Below are the code and all the weights of a small trained network. Each question names an input and a class and asks about switching units off, where a switched-off unit gives its printed mean instead of its output.

import numpy as np


def w(rows, s, z=0):
    codes = np.array(rows[::2]) - 128.0
    scale = np.full(codes.shape[1], s)
    scale[-1] = z or s
    return codes * scale


def f(y):
    return np.maximum(y, 0)


def log_softmax(a):
    a = a - a.max(-1, keepdims=True)
    return a - np.log(np.exp(a).sum(-1, keepdims=True))


def net(x, mask):
    res = np.array(x, float).reshape(1, 2) / 4 @ E
    y = f(res @ A[0][:, :-1].T + A[0][:, -1])
    res = res + np.where(mask, y, B[0][:, -1]) @ B[0][:, :-1]
    return log_softmax(res[-1] @ U[:, :-1].T + U[:, -1])


A, B = {}, {}
E = w([
[46,65,176],'x0',
[150,25,10],'x1',
],0.013)
A[0] = w([
[173,195,97,108],'n1',
[107,179,147,221],'n2',
[71,217,152,45],'n3',
[136,116,51,131],'n4',
[194,142,134,102],'n5',
[68,187,167,67],'n6',
[189,139,130,87],'n7',
[135,83,76,223],'n8',
[112,102,148,94],'n9',
[73,91,161,74],'n10',
[27,94,161,87],'n11',
[87,203,142,53],'n12',
[142,137,175,99],'n13',
[74,105,179,94],'n14',
[142,145,120,249],'n15',
[130,145,155,229],'n16',
[164,163,116,106],'n17',
[207,168,125,97],'n18',
[110,180,196,97],'n19',
[130,7,62,76],'n20',
],0.016,0.012)
B[0] = w([
[75,66,67,194],'n1',
[89,170,133,228],'n2',
[194,153,52,194],'n3',
[139,171,112,206],'n4',
[97,87,73,165],'n5',
[174,148,53,195],'n6',
[131,89,67,157],'n7',
[103,173,161,240],'n8',
[133,97,48,143],'n9',
[97,72,49,167],'n10',
[66,74,76,196],'n11',
[221,156,36,176],'n12',
[159,128,77,162],'n13',
[109,97,83,179],'n14',
[5,122,175,222],'n15',
[56,175,183,212],'n16',
[79,78,57,165],'n17',
[111,64,72,188],'n18',
[156,151,97,217],'n19',
[157,186,60,247],'n20',
],0.012,0.016)
U = w([
[166,233,86,67],'0',
[103,4,81,137],'1',
[76,198,187,248],'2',
[174,107,165,103],'3',
[183,129,174,101],'4',
[145,117,168,94],'5',
[192,112,133,104],'6',
[174,75,150,108],'7',
],0.014,0.013)

Each question gives the input, the list of numbers given to net, and the class t.
The units are the neurons (one row each of A and B). Each row of codes is followed by its name. A weight is (code - 128) times the scale printed after its matrix; where a second scale follows, it is the last column's (A, B and U).
mask holds one flag per neuron, in row order. A switched-off neuron (its flag False) gives its mean, the last column of its row in B, instead of its output. The means were averaged over made-up inputs and are rounded, as every weight is.
A unit's drop is (log p(t) with every unit on - log p(t) with that unit switched off) / (log p(t) with every unit on - log p(t) with every unit switched off).
The circuit of an input: a set's keep is (log p(t) with only the set's units on - log p(t) with every unit switched off) / (log p(t) with every unit on - log p(t) with every unit switched off). Starting from the 12 units with the biggest drops (on a tie, the unit counted first), units are removed one at a time, each time the one whose removal leaves the highest keep (on an exact tie, the one counted first), for as long as the keep stays at least 0.8.
units of the circuit, in order: the units of the circuit, biggest drop first
k most important neurons: the k neurons with the biggest drops, biggest first
drop of u: that unit's drop, to one decimal
input [8,-6], class 1: 2 most important neurons => n11, n10
input [5,8], class 0: units of the circuit, in order => n20
input [6,-5], class 1: 3 most important neurons => n11, n20, n10
input [2,4], class 0: 2 most important neurons => n20, n16
input [-6,5], class 1: 3 most important neurons => n1, n18, n2
input [8,-7], class 1: 4 most important neurons => n11, n10, n14, n20
input [-7,8], class 0: 3 most important neurons => n20, n4, n8
input [-8,-7], class 1: 2 most important neurons => n1, n18
input [-8,-4], class 1: drop of n20 => 0.0
input [5,-5], class 0: drop of n16 => 0.4
input [1,3], class 2: drop of n19 => 0.1
